Below are the code and all the weights of a small trained network. Each question names an input and a class and asks about switching units off, where a switched-off unit gives its printed mean instead of its output.

import numpy as np


def w(rows, s, z=0):
    codes = np.array(rows[::2]) - 128.0
    scale = np.full(codes.shape[1], s)
    scale[-1] = z or s
    return codes * scale


def f(y):
    return np.maximum(y, 0)


def log_softmax(a):
    a = a - a.max(-1, keepdims=True)
    return a - np.log(np.exp(a).sum(-1, keepdims=True))


def net(x, mask):
    res = np.array(x, float).reshape(1, 8) / 4 @ E
    y = f(res @ A[0][:, :-1].T + A[0][:, -1])
    res = res + np.where(mask, y, B[0][:, -1]) @ B[0][:, :-1]
    return log_softmax(res[-1] @ U[:, :-1].T + U[:, -1])


A, B = {}, {}
E = w([
[131,111,103,112,151,122,125,120],'x0',
[44,226,183,83,162,78,80,53],'x1',
[133,128,120,119,132,120,127,131],'x2',
[156,160,211,48,255,205,188,221],'x3',
[130,151,121,90,102,51,187,146],'x4',
[131,143,134,128,115,122,126,140],'x5',
[118,141,166,166,106,163,111,133],'x6',
[145,227,24,204,214,102,220,117],'x7',
],0.0095)
A[0] = w([
[117,151,176,117,142,108,127,95,3],'neuron 0',
[173,207,76,217,185,128,169,106,126],'neuron 1',
[148,78,189,114,87,153,138,143,39],'neuron 2',
[160,139,248,55,241,169,173,177,69],'neuron 3',
[105,134,175,71,192,150,137,229,52],'neuron 4',
[97,218,179,94,199,89,58,41,49],'neuron 5',
[47,145,177,79,115,124,105,101,41],'neuron 6',
[136,50,183,2,51,136,66,125,107],'neuron 7',
[82,163,146,106,168,114,101,97,64],'neuron 8',
[221,40,133,192,122,124,171,184,38],'neuron 9',
[142,96,113,176,59,44,57,66,188],'neuron 10',
[209,78,106,168,107,145,142,207,60],'neuron 11',
],0.01,0.0023)
B[0] = w([
[138,103,146,140,156,82,180,140,153],'neuron 0',
[107,202,72,80,164,216,226,180,209],'neuron 1',
[113,168,120,82,210,133,146,173,173],'neuron 2',
[19,75,80,220,94,125,135,77,249],'neuron 3',
[65,100,51,151,32,119,82,25,206],'neuron 4',
[211,69,174,133,254,89,88,167,215],'neuron 5',
[156,187,132,158,149,76,140,196,180],'neuron 6',
[164,238,70,79,130,215,211,205,231],'neuron 7',
[176,95,164,144,197,86,115,204,171],'neuron 8',
[221,93,205,172,152,77,122,160,195],'neuron 9',
[59,79,61,197,38,149,81,81,217],'neuron 10',
[157,93,195,142,153,14,113,188,190],'neuron 11',
],0.0085,0.018)
U = w([
[25,98,98,192,118,130,86,57,252],'0',
[126,215,117,70,206,254,198,176,68],'1',
[173,83,228,149,229,44,91,168,87],'2',
],0.0093,0.0016)

Each question gives the input, the list of numbers given to net, and the class t.
The units are the neurons (one row each of A and B). Each row of codes is followed by its name. A weight is (code - 128) times the scale printed after its matrix; where a second scale follows, it is the last column's (A, B and U).
mask holds one flag per neuron, in row order. A switched-off neuron (its flag False) gives its mean, the last column of its row in B, instead of its output. The means were averaged over made-up inputs and are rounded, as every weight is.
A unit's drop is (log p(t) with every unit on - log p(t) with that unit switched off) / (log p(t) with every unit on - log p(t) with every unit switched off).
The circuit of an input: a set's keep is (log p(t) with only the set's units on - log p(t) with every unit switched off) / (log p(t) with every unit on - log p(t) with every unit switched off). Starting from all 12 units, units are removed one at a time, each time the one whose removal leaves the highest keep (on an exact tie, the one counted first), for as long as the keep stays at least 0.8.
units of the circuit, in order: the units of the circuit, biggest drop first
unit that matters most: the unit with the biggest drop
k most important neurons: the k neurons with the biggest drops, biggest first
drop when u is switched off: that unit's drop, to one decimal
input [3,-1,-5,-6,1,-3,8,8], class 1: 2 most important neurons : neuron 1; neuron 3
input [7,-3,6,4,6,2,-5,3], class 0: units of the circuit, in order : neuron 7; neuron 5
input [3,-8,-2,-6,8,0,-7,-2], class 2: unit that matters most : neuron 9
input [-4,2,6,-5,7,8,8,6], class 1: 2 most important neurons : neuron 1; neuron 3
input [-7,-6,-6,-3,2,-3,8,-6], class 1: 3 most important neurons : neuron 7; neuron 5; neuron 2
input [2,2,-1,6,5,-7,-5,5], class 0: 2 most important neurons : neuron 3; neuron 7
input [-5,6,4,8,-1,-1,3,5], class 0: 2 most important neurons : neuron 3; neuron 4
input [-8,-7,7,-3,5,1,5,6], class 2: 3 most important neurons : neuron 11; neuron 7; neuron 9
input [-1,2,7,-1,1,-3,-3,3], class 1: 3 most important neurons : neuron 3; neuron 11; neuron 9
input [1,6,-4,0,4,-7,2,-5], class 2: 2 most important neurons : neuron 1; neuron 5
input [2,5,7,6,7,-1,-8,-5], class 0: 3 most important neurons : neuron 3; neuron 4; neuron 1
input [-7,4,-4,-6,-2,-8,-4,-7], class 1: 2 most important neurons : neuron 7; neuron 3
input [-5,5,2,-3,1,4,-4,-4], class 2: 4 most important neurons : neuron 1; neuron 5; neuron 3; neuron 4
input [-8,5,2,3,-5,-7,-3,-1], class 2: units of the circuit, in order : neuron 5
input [1,5,0,5,1,2,0,2], class 0: 4 most important neurons : neuron 3; neuron 4; neuron 9; neuron 11
input [6,6,6,-4,-8,-8,8,-1], class 2: 2 most important neurons : neuron 5; neuron 3
input [2,1,4,2,-2,8,-8,-8], class 1: drop when neuron 9 is switched off : 0.0
input [4,2,3,1,0,3,6,-6], class 1: drop when neuron 7 is switched off : 0.1
input [-6,5,7,2,-7,0,-8,-7], class 1: drop when neuron 7 is switched off : 3.4
input [-2,2,2,-2,-7,0,0,-7], class 1: unit that matters most : neuron 7
input [7,6,-2,8,-5,-3,5,0], class 0: drop when neuron 4 is switched off : 0.4
